In the rows, 128 means zero.
Each row is followed by its class. Each block has new classes.
[100 109 108 144 122 109  85 135 114  84 105  68 131 102 121 116 120 116
 178 162 125 106 108 136 158 156 120 145 127  89 133 150 113 113 129 114
  96 129 128 180 139 148 116  72 146 143 121 127 140 134 114] : N
[101 132 123 156 109  98  83 130 132  88  64  75 127  87  99 119 119 124
 128 128 129 124 127 139 146 133 133 123 121  84 202 139 119 122 141 103
 112 128 138 171 118 152 123  67 137 150 113 158 119  96  94] : N
[125 135 112 145 102  79  76 111 141  55 118  70 119 110 125 132 152 132
 111 122 137 120 135 136 147 133 160 112 128 112 150 155 126 114 127  65
  96 130 131 177 145 147 176  96 136 121  90 152 115 136 102] : N
[112  77 123 142 128 104 104 117  91  85 104 100 110 123 123 134 150 126
 118  93 124 148 114 151 152 135 196 122 114 119 136 156  98  34 126  72
  71 101 143 152 117 139 134 151 115 140  96  89 126 145 128] : L
[ 92 100 131 166 103  72  62 104 126  88 113  94 113  76  73 134 121 131
 134 133 154 118 116 142 155 138 151 145 133  69 143 152 131 102 127 109
 105 131 115 179 136 147 124  41 157 120 111 155 120 147 108] : N
[105 121 122 141 126 105 124 127  59 112 129  81 121 133 132 133  88 128
 126  99 115 164  38 161 156 140 199  87 111 105 107 135 104  14 127 109
  98 110 132 164 140 124 151 171 114 152 102 100 130 165 113] : L
[111 113 127 145 109 110  98 128 109  76 104  64 125  60 124 132 100 144
 116 123 158 120 213 187 137 128 148 135 116  73 138 156 118  80 125 106
 107 243 128 178 119 127 124 102 124 145 102 163 109 141  76] : N
[ 67 119 133 128 136 133 104 118  85 129 156 108 137 134 128 109 123 112
 133  84 130 138 108 154 150 173 143 140 119 123 120 141  96  56 114 106
  83 131 131 127 125 112 123 146 120 136 127  82 142 144 123] : L
[ 97 143 110 155 133 132 101 115 129  91 107  99 119  91 115 134  82 131
 107 144 133 120 124 144 132 139 118 138 123  99 133 150 128 143 144 136
  99 134 133 163 139 114 134  87 136 122 131 170 112 147  93] : N
[109  96 128 154 119  44  52 114 143 101 103  70 108  96  97 114 102 156
 139 133 142  89 136 142 145 146 116 140 150 105 166 181 130  87 119 118
 100 127 136 173 137 154 114  47 108 116  88 162 123 183 107] : N
[122 133 131 123  96 106  69 110 114  71 140  67 122 105 114 141 112 121
 126 108 146 122 114 152 145 144 149 118 111  63 128 161 124  75 126  53
  90 108 128 182 149 152 126  78 136 138 118 162 102 148  93] : N
[ 79  91 112 132 122  90 112 140  78  98 102  97 121 141 129 109  85 127
 118  64 121 114 115 151 142 154 119 133 109 131 146 122 109  33 137 154
  95 151 138 100 153 132 117 169 101 143  93  58 132 132 107] : L
[105  77  97 152 108 125 114 146  82 124  77  29 139 217 118 124 101 150
 130 100 147 117 111 165 165 134 115 148 115  86 167 154 129  44 125 142
 106 133 138 191 146 127 107 132 120 177  78 119 140 115  91] : M
[110 137 134 150 105  99  58 111 117  70 120  56 113  85 117 131  83 131
 116 119 136 136 122 145 135 146 155 116 107  85 133 156 131  85 135  50
  93 125 155 183 156 184 141  93 122 144 106 133  93 156  90] : N
[123 134 117 149 114 123  88  92 136  90 102  89 123 101 117 121  99 119
 127 109 133 138 121 121 134 130 117 132 125  89 127 148 139 103 127 103
 120 125 130 150 131 147 121  92 121 139 131 138 131 152 112] : N
[125 172 117 132 116  79  70 104 121  52 109  79 131  71 124 126 139 127
 122 104 137 116 131 127 133 163 117 139 144 120 138 117 149 138 114  99
 118 130 129 158 135 166 128  53 122 136 128  80 138 164 136] : N
[115 102 109 135 128  76 135 126  62 108 104 123 120 122 141 119 134 139
 143  68 116 134 107 165 153 155 177 139 136 145 144 141 115  26 125 116
  82 117 140 111 111 115 122 200  91 143  97  25 157 162 139] : L
[115 114 126 143 142 123 130 150  82 110 114  94 122 138 132 119 121  75
 130  75 152 152 115 158 170 111 183 136 119 138 124 139  97  35 126 129
 102 157 121 123 123 108 119 195  97 147 100  49 143 147 120] : L
[176  94 116 151 117  56  58  71 136  86  99 103 129  78 114 147 153 120
 142 130 148 105 114 167 136 163 179 119 126  67 143 164 130  53 122  19
  83 133 131 183 144 204 133  87 123 133 108 150 107 117 103] : N
[ 90  84 120 131 126  93 126 140 115 100  82  71 110 124 118 100  98 148
 135 125 142  81 125 147 149 117 122 134 114  90 151 147 118  53 127 111
  83 127 120 187 136 132 130 105 224 155 100 165 131 118  84] : M
[122 145 127 123 130 107  62  91 123  82 136  85 104  72 114 130 123 110
 123 114 148 121 116 149 136 149 176 134 113  59 129 140 140  97 136  77
 100 118 129 188 139 182 149  42 144 137 118 145 111 163 108] : N
[117 140 121 121 116 124  61 108 134  48 135  51 126  82 114 125 126 102
 135 101 125 133 124 131 124 149 126 127 127  97 146 136 139 129 118  56
 120 123 137 167 138 177 120  36 126 145 133 105 129 168 136] : N
[112 108 125 138 129 100 118 131  86  89 116 103 130 146 136 119 111 138
 132 114 124 117 113 140 154 188 136 132 121 131 132 140 118  66 121 112
  85 160 137 140  95 130 121 172  97 136 123  48 153 142 106] : L
[ 98 119 116 141 104 107  91 140  98 105 115  79 117 106 124 142  99 126
 115  91 104 127 130 148 157 124 147 133 166  55 144 157 118  92 102 139
 111 135 133 164 136 127 119 106 132 154 110 123 123 146 135] : N
[149 103 120 145 114 117 105 125 141 132  90  96 113  85  97 123 146 117
 143 129 147 140 127 162 124 110 164 143 185  72 122 166 101 112 120  63
 180 119 112 168 138 181 126  73 160 148 107 205 104 130  77] : N
[112 115 109 168 102 100  64 114 128  81 131  52 115 104 111 124 125 123
 124 120 143 132 124 155 142 114 190 119 119  86 151 173 130  77 128  36
 113 109 119 187 143 127 131  69 153 152  82 163 118 139  92] : N
[109  85 124 159  83  84  75 116 159  87  94  76 129 151 123 139 123 136
 114 133 130  73 105 143 138 153 136 120 102  99 152 160 131  86 128  88
  69 128 134 194 141 155 138 134 131 140 102 172  93 171  48] : N
[114 119 123 141 112 115  63 115 103  99 152  76 112  81 134 147 114 120
 139 117 138 146 115 135 157 155 171 144 114  94 137 150 111  74 122  63
 101  93 125 175 144 142 148  85 136 154 104 146 134 147  90] : N
[127 112 132 132 126 144 101 133  85  92 115  86 127  99 123 121  96 129
 128 120 133 131 127 152 176 153 149 133 112  60 127 159 143  64 124  94
 118 133 130 170 129 141 126 100 128 164 134 120 137 126  84] : M
[102 150 118 122 122  99  85  99 109  55 102  66 113 123 137 115 103 127
 134 105 138 131 125 147 136 135 145 117 114  80 127 136 121  97 120  86
 120 127 132 163 133 151 129  88 109 128 112 116 122 162 109] : N
[108  90 107 129 127  98 126 128  82 118  79 122 116 155 141 120 132 144
 123  86 137  90 100 157 173 188 130 128 125 142 137 131 148  35 133 144
  74 153 126 155 126 126 119 188 103 121 117  54 143 144  94] : L
[119 116 112 134 124  88  90 110 128 115 110  96 122  98 126 131 108 124
 137 133 140 113 125 139 148 166 127 121 117  77 135 158 132 118  92  76
 103 135 119 172 136 162 129  75 120 122 143 125 119 133  99] : N
[ 81 159 116 139 142 107 122  89  97  83 127 119 127 133 129 118 124 126
 134 102 130 126 104 152 144 167 159 128 121 131 132 132 104  87 144 125
  92 152 137 124 114 110 128 167 102 128 116  74 129 151 121] : L
[101 134 106 146 107 110  83  93 135  91 152  88 106 118 105 153 131 119
 132 113 130 131  98 129 147 129 141 121 114 100 137 148 113 100 116  64
 103 140 127 149 134 147 118  94 127 134 112 123 117 139 102] : N
[129  76 124 148 119  79  94 137 127  81 116  81 124  91 126 128 123 132
 130 118 143 115 125 146 130 144 149 120 145  99 153 226 130  72 120  94
 109 140 132 160 129 152 153 129 132 145 106 141 114 135 111] : N
[119 121 160 163  97 105  82 119 138  76  85  74 116  79 100  99 113 129
 136 120 121 121 133 144  98 102 160 119 135  98 145 155 110 102 121  87
 142 130  98 173 131 163 167  65 140 147 101 171 115 156 118] : N
[114 138 121 125 118 123  67 115 122  77 136  84 124  86 132 111 134 119
 165 101 133 143 122 121 145 141 158 130 118 102 141 125 126 120 117  54
 112 140 124 161 132 160 137  60 122 108 129 117 118 150 133] : R
[ 62  68 103 136 126  98 121 132 117 105 101  73 112 155 109 121 128 143
 126 147 118  77  87 147 146 162 151 139 119 128 185 175 117  28 126 136
  66 135 121 174 128 139 134 205 129 146  75  87 158 111  72] : M
[ 96 117 117 151 111  90  93 117 112  70  89  61 147 120 121 114 119 142
 117 122 133   4 119 136 129 155 123 131 132  96 150 133 127  97 106 118
  87 128 132 173 149 162 129  88 129 134 107 125 124 137  80] : N
[101  62 114 175 117 119 146 156  84 154  35 102 116 112 122 128  81 150
 119 136 108 114 105 172 155 145 124 136 121 104 134 187  96  59 124 161
  74 155 143 154 131 126 114 161 143 156 114 174 125 116  45] : M
[ 88 128 159 141 119 122  96 124  94 127 134 106  66 131 125 125 112 105
 133  99 131 130  91 177 167 178 168 117 111  97 120 154  98  41 129 108
  69 151 125 156 120 116 137 155  97 138 118  92 131 158  99] : L
[104 129 135 135 144 106 121 134  73 131 151 135 123 135 107 121 131 128
 123 104 126 137 123  91 138 165 162 128 137 157 126 129 111  70 117 174
  95 152 131 121 131  91 119 185  89 139  95  73 149 143 143] : L
[ 86  98 120 179 134  89 145 131  63 118  99 118 134 177 130 136 115 144
 118  97 120 123 101 167 132 169 125 117 122 123 133 114 102  38 161 172
  98 154 137 120 119 104 115 193  81 122 115  46 172 132 113] : L
[106 100 124 134 112  80  68 110 135  92 115  85 121  76 115 121 122 133
 109 119 140 114 100 139 155 146 134 134 117  85 140 145 146 127 111  73
 122 123 136 169 130 177 129  57 114 126 146 145  92 148 172] : N
[ 96 124 113 145 116 137 139 139  69 139 129 106 117 150 126 122  90 131
 109  83 127 144 123 154 162 128 164 125 121 137 107 146  32  50 133 141
  84 139 119 134 124  85 115 192 101 150 110  98 125 171 101] : L
[109 132 123 132 107  89  84 143  99  78 112  66 112 107 112 122 139 124
 118 113 124 137 113 135 154 122 135 128 116 128 159 144 129  28 127 119
 127 133 133 159 118 142  85  82 129 154  99 122 131 165 127] : N
[104 147 121 144  91 141  83 122 117  75 107  64 148  79 110 120  67 129
 122 122 121 130 130 134 150 134 120 127 120  80 144 148 131 130 113 128
 139 123 132 162 123 151 115  56 138 158 108 187 115 159  96] : N
[110  65 116 138 114 114 135 155  79 116  77  50 127 149 133 122  82 139
 133 124 139 101 118 145 152 129  98 130 105 116 146 154 116  65 139 154
 112 131 140 157 140 120 130 165 103 165 109 122 137 117  68] : M
[116  78 113 146 136  87 121 149  77 122 117 110 121 142 123 101 137 132
 131  90 127 137 113 170 137 139 183 145 125 149 143 149 124  41 123 128
  89 163 140 131 140 121  88 170 120 152  99  57 155 138 134] : L
[100 138 124 134  56 127  90 126 117  92 143  92 122  78 114 121 117 107
 138 115 124 157 116 143 145 120 170 139 136  74 131 156 108 113 111  84
 110 134 128 159 126 151 136  70 155 153 124 189 116 129 139] : N
[ 98  68 110 136  96 150 135 150  92 134  42  72 135 131 145 138  72 152
 104 145 131  91 127 143 140 123  87 130 108  93 147 154  93  85 130 202
 105 139 137 167 139 135 114 139 145 146 115 187 124  96  39] : M
[111  87 111 140 112 117 108 157  85 107  70  74 149 108 124 122  88 145
 133 120 129 106 119 133 169 134  95 154 150 122 166 161 122  85 141 157
 106 122 132 171 144 130 111 112 131 179 110 106 147 140  98] : M
[118 132 120 103 112 108  88 126 122 112 125  71 126  71 110 120 100 102
 121 119 136 161 133 141 151 130 154 139 126  86 131 144 131 105 135  98
 127 131 144 170 135 146 145  65 134 137 112 150 124 158 128] : N
[ 69  81 125 143 111 113  82 143  98 104  86  55 133 109 115 140  78 137
 121 130 122 120 105 114 141 135 130 137 134 101 163 166 108  76 126 139
  91 131 151 178 111 135 106 114 139 166  90 140 138 125  73] : M
[111 135 116 148 109  96  95 124 119  79  56  85 126  90 119 129  91 139
 106 114 143 130 125 143 138 135 105  83 116 103 121 140 117 127 134 120
 129 125 142 151  88 129 130  90 126 125 123 155 114 142 112] : N
[102 139 111 147  70  55  56 130 124  70 125  64 118  70 116 119  84 129
 134 101 136 154 148 119 144 128 128 147 130  73 144 150 139 111 117 125
 131 125 137 230 130 152 119  36 150 163 120 157 125 159 127] : N
[ 93 145 116 168 103  73  72 106 154  59 116  86 128  89 106 128 137 135
 115 122 138  94 131 129 140 151 146 122 160 107 148 146 133 122 123 113
 120 149 135 159 132 152 109  71 144 131  93 124 126 147 109] : N

Each row is followed by its class.
[141 137 106 163 154 127 175 157 165  94  92  99  93 133 146 139  89 102
 128 211 142 188 120 160 106 118 137 151 122  90 103 115 160 154 126 148
 132 143  90 165  28 121 199  85 149  96 156  98  64 140 144] : W
[108 116 129 145 127 121 148 159 120 122  83 127 122 130 130 118 125 117
 144 134 119 139 131 192 173 120 129 141 128 140 117 121 134 150 151 128
 133 168  97 154  85 138 141 116 123 138 137  98 114 141 147] : W
[115 158 110  86 110 140 104 139 112 117 148 121 143 106 140 108 150 171
 141 100 142 114 109  93 137 137 122 110 129 141 156 120 108 122 123 150
 127 105 170  89 134 166  19 141 131 118 125 118 130 144 120] : W
[142 141 122 140 129 131 144 120 127  78 100 124 116 104 146 122  70 136
 115 129 133 124 112 170 120 128 158 142 117 147 125 124 118 132 135 147
 110 115 140 143  62 131 148  82 156  87 141  94 102 153 150] : W
[148 126 111 116 114 174 130 190 121 162 105 140 135 179 123 152 128 103
 138 163 127 134 139 161 127 129 119 144 119 112 118 126 101 138 109 123
 143 128 100 105 140 104 138 139 124 127 130 114  99  98 126] : W
[138  94 126 161 121 156 205 109 151 154 136 128 161 121 127  97 100 120
 105 156 114 164 136 108 173 125 121 111 128 120 129 125 163 108 157 106
 140 151 115 172 130 138 121 124  97  89 136 123 118 154 138] : W
[131 127 141 139 115 102 153 133 100 110 105 136 114  81 133 115  82 130
 119 129 136 123 122 167 135 124 146 150 127 123 149 119 112 122 131 142
 128 118 149 151 107 117 126 108 114 100 128 114 130 154 159] : W
[102 140 120  98 144 108 125 119 179 160 142 138 153 138 126 126 139 108
 116 131 117 212 129 118 148 137 114  81 128 123 137 133 174 105 149 107
 125 123 119 146 155 128 125 130 109 137 138 152 128 135 113] : Z
